Below is a small trained network, with its code and all its weights. Each question gives an input and a class and asks what happens when units are switched off, that is, made to give their printed mean instead of their output.

import numpy as np


def w(rows, s, z=0):
    codes = np.array(rows[::2]) - 128.0
    scale = np.full(codes.shape[1], s)
    scale[-1] = z or s
    return codes * scale


def f(y):
    return np.maximum(y, 0)


def log_softmax(a):
    a = a - a.max(-1, keepdims=True)
    return a - np.log(np.exp(a).sum(-1, keepdims=True))


def net(x, mask):
    res = np.array(x, float).reshape(1, 6) / 4 @ E
    y = f(res @ A[0][:, :-1].T + A[0][:, -1])
    res = res + np.where(mask, y, B[0][:, -1]) @ B[0][:, :-1]
    return log_softmax(res[-1] @ U[:, :-1].T + U[:, -1])


A, B = {}, {}
E = w([
[148,92,239],'x0',
[122,223,117],'x1',
[245,90,156],'x2',
[8,117,174],'x3',
[217,200,166],'x4',
[38,255,161],'x5',
],0.0065)
A[0] = w([
[214,132,107,124],'neuron 0',
[163,140,22,254],'neuron 1',
[67,120,163,105],'neuron 2',
[195,138,113,94],'neuron 3',
[22,254,129,172],'neuron 4',
[141,145,108,238],'neuron 5',
[110,197,157,171],'neuron 6',
[214,174,134,109],'neuron 7',
[188,170,113,139],'neuron 8',
],0.0092,0.006)
B[0] = w([
[194,57,122,171],'neuron 0',
[86,57,101,213],'neuron 1',
[123,152,177,159],'neuron 2',
[176,103,172,153],'neuron 3',
[128,188,78,249],'neuron 4',
[110,106,45,188],'neuron 5',
[167,175,101,184],'neuron 6',
[235,126,125,163],'neuron 7',
[254,136,90,161],'neuron 8',
],0.0087,0.011)
U = w([
[72,88,124,212],'0',
[133,133,47,141],'1',
[230,92,210,34],'2',
[90,30,186,254],'3',
[124,243,165,32],'4',
[154,197,254,142],'5',
[117,32,146,44],'6',
],0.0099,0.0049)

Each question gives the input, the list of numbers given to net, and the class t.
The units are the neurons (one row each of A and B). Each row of codes is followed by its name. A weight is (code - 128) times the scale printed after its matrix; where a second scale follows, it is the last column's (A, B and U).
mask holds one flag per neuron, in row order. A switched-off neuron (its flag False) gives its mean, the last column of its row in B, instead of its output. The means were averaged over made-up inputs and are rounded, as every weight is.
A unit's drop is (log p(t) with every unit on - log p(t) with that unit switched off) / (log p(t) with every unit on - log p(t) with every unit switched off).
The circuit of an input: a set's keep is (log p(t) with only the set's units on - log p(t) with every unit switched off) / (log p(t) with every unit on - log p(t) with every unit switched off). Starting from all 9 units, units are removed one at a time, each time the one whose removal leaves the highest keep (on an exact tie, the one counted first), for as long as the keep stays at least 0.8.
circuit, biggest first: the units of the circuit, biggest drop first
unit that matters most: the unit with the biggest drop
k most important neurons: the k neurons with the biggest drops, biggest first
drop when u is switched off: that unit's drop, to one decimal
input [-4,-8,-6,-3,-6,-3], class 3: circuit, biggest first => [neuron 4; neuron 6]
input [8,8,-2,-6,7,2], class 2: circuit, biggest first => [neuron 7; neuron 8]
input [3,3,-4,0,-4,4], class 4: circuit, biggest first => [neuron 1; neuron 4; neuron 0]
input [-3,5,8,-3,-3,3], class 2: circuit, biggest first => [neuron 4; neuron 7]
input [4,-2,-6,6,3,3], class 4: unit that matters most => neuron 4
input [1,0,-3,3,-8,6], class 4: circuit, biggest first => [neuron 4; neuron 1; neuron 2]
input [-4,8,6,-1,1,-2], class 2: 2 most important neurons => [neuron 4; neuron 7]
input [-3,0,-6,2,-8,4], class 4: 2 most important neurons => [neuron 4; neuron 2]
input [2,-3,-5,-3,2,-8], class 3: 2 most important neurons => [neuron 4; neuron 6]
input [6,7,1,-1,-8,7], class 4: drop when neuron 4 is switched off => 0.2
input [-5,4,-5,8,-5,7], class 4: drop when neuron 4 is switched off => 0.1
input [-8,-7,7,1,0,-6], class 3: drop when neuron 1 is switched off => 0.3
